Below is a small trained network, with its code and all its weights. Each question gives an input and a class and asks what happens when units are switched off, that is, made to give their printed mean instead of their output.

import numpy as np


def w(rows, s, z=0):
    codes = np.array(rows[::2]) - 128.0
    scale = np.full(codes.shape[1], s)
    scale[-1] = z or s
    return codes * scale


def norm(h):
    return h / np.sqrt((h * h).mean(-1, keepdims=True) + 1e-5)


def f(y):
    return y / 2 * (1 + np.tanh(0.7978845608 * (y + 0.044715 * y**3)))


def log_softmax(a):
    a = a - a.max(-1, keepdims=True)
    return a - np.log(np.exp(a).sum(-1, keepdims=True))


def net(x, mask):
    res = np.array(x, float).reshape(1, 3) / 4 @ E
    u = 0
    for l in range(2):
        y = f(norm(res) @ A[l][:, :-1].T + A[l][:, -1])
        res = res + np.where(mask[u : u + 6], y, B[l][:, -1]) @ B[l][:, :-1]
        u += 6
    return log_softmax(norm(res)[-1] @ U[:, :-1].T + U[:, -1])


A, B = {}, {}
E = w([
[54,166,125,163],'x0',
[129,196,189,114],'x1',
[139,119,131,254],'x2',
],0.01)
A[0] = w([
[154,139,145,201,232],'L0N1',
[41,155,135,144,5],'L0N2',
[167,151,162,183,155],'L0N3',
[5,126,76,144,1],'L0N4',
[42,156,138,125,11],'L0N5',
[154,160,171,158,189],'L0N6',
],0.029,0.0042)
B[0] = w([
[162,103,132,218,255],'L0N1',
[81,165,38,164,194],'L0N2',
[62,120,132,114,218],'L0N3',
[64,57,224,91,228],'L0N4',
[254,187,102,103,188],'L0N5',
[102,106,143,87,196],'L0N6',
],0.035,0.013)
A[1] = w([
[151,49,183,180,207],'L1N1',
[175,138,253,114,6],'L1N2',
[175,88,65,97,71],'L1N3',
[181,137,97,231,172],'L1N4',
[91,153,98,217,1],'L1N5',
[106,86,142,115,133],'L1N6',
],0.027,0.0035)
B[1] = w([
[236,148,27,172,250],'L1N1',
[19,175,140,69,167],'L1N2',
[150,77,133,186,159],'L1N3',
[94,212,189,58,201],'L1N4',
[67,91,170,5,193],'L1N5',
[118,111,146,178,180],'L1N6',
],0.029,0.019)
U = w([
[168,51,86,223,254],'0',
[28,133,160,49,111],'1',
[253,249,72,90,9],'2',
],0.015,0.0024)

Each question gives the input, the list of numbers given to net, and the class t.
The units are the neurons (one row each of A and B). Each row of codes is followed by its name. A weight is (code - 128) times the scale printed after its matrix; where a second scale follows, it is the last column's (A, B and U).
mask holds one flag per neuron, layer by layer. A switched-off neuron (its flag False) gives its mean, the last column of its row in B, instead of its output. The means were averaged over made-up inputs and are rounded, as every weight is.
A unit's drop is (log p(t) with every unit on - log p(t) with that unit switched off) / (log p(t) with every unit on - log p(t) with every unit switched off).
The circuit of an input: a set's keep is (log p(t) with only the set's units on - log p(t) with every unit switched off) / (log p(t) with every unit on - log p(t) with every unit switched off). Starting from all 12 units, units are removed one at a time, each time the one whose removal leaves the highest keep (on an exact tie, the one counted first), for as long as the keep stays at least 0.8.
units of the circuit, in order: the units of the circuit, biggest drop first
most important unit: the unit with the biggest drop
top k neurons: the k neurons with the biggest drops, biggest first
k most important neurons of layer l: the k neurons of layer l with the biggest drops, biggest first
drop when u is switched off: that unit's drop, to one decimal
input [-8,-7,7], class 2: most important unit -> L1N1
input [-2,0,6], class 2: 3 most important neurons of layer 1 -> [L1N1 L1N4 L1N3]
input [1,7,-7], class 2: top 2 neurons -> [L0N4 L1N5]
input [-3,-6,0], class 0: 4 most important neurons of layer 0 -> [L0N1 L0N2 L0N5 L0N4]
input [-5,-4,-6], class 0: top 2 neurons -> [L0N1 L0N4]
input [7,4,-5], class 2: 2 most important neurons of layer 0 -> [L0N5 L0N2]
input [0,-7,8], class 2: top 2 neurons -> [L1N1 L1N4]
input [5,3,-3], class 2: 2 most important neurons of layer 0 -> [L0N5 L0N2]
input [-8,-4,7], class 2: 2 most important neurons of layer 1 -> [L1N1 L1N4]
input [1,6,-1], class 2: top 2 neurons -> [L0N4 L0N5]
input [-3,0,-1], class 0: 2 most important neurons of layer 1 -> [L1N3 L1N4]
input [-2,0,-8], class 0: 3 most important neurons of layer 0 -> [L0N1 L0N4 L0N3]
input [0,-5,-7], class 0: 2 most important neurons of layer 1 -> [L1N4 L1N5]
input [-3,2,3], class 0: 2 most important neurons of layer 0 -> [L0N6 L0N3]
input [3,3,-2], class 2: units of the circuit, in order -> [L0N5]
input [-2,6,4], class 0: top 2 neurons -> [L0N3 L0N1]
input [2,-2,4], class 0: top 2 neurons -> [L1N1 L0N5]
input [-4,-5,-7], class 0: top 3 neurons -> [L0N1 L0N4 L0N3]
input [-5,7,4], class 0: top 2 neurons -> [L0N3 L0N6]
input [-4,-8,5], class 2: top 2 neurons -> [L0N2 L1N1]
input [3,5,-7], class 2: most important unit -> L0N4
input [-8,0,8], class 2: drop when L0N2 is switched off -> 0.6
input [1,-1,2], class 0: drop when L1N3 is switched off -> 0.0
input [-4,6,2], class 0: drop when L0N2 is switched off -> 0.1
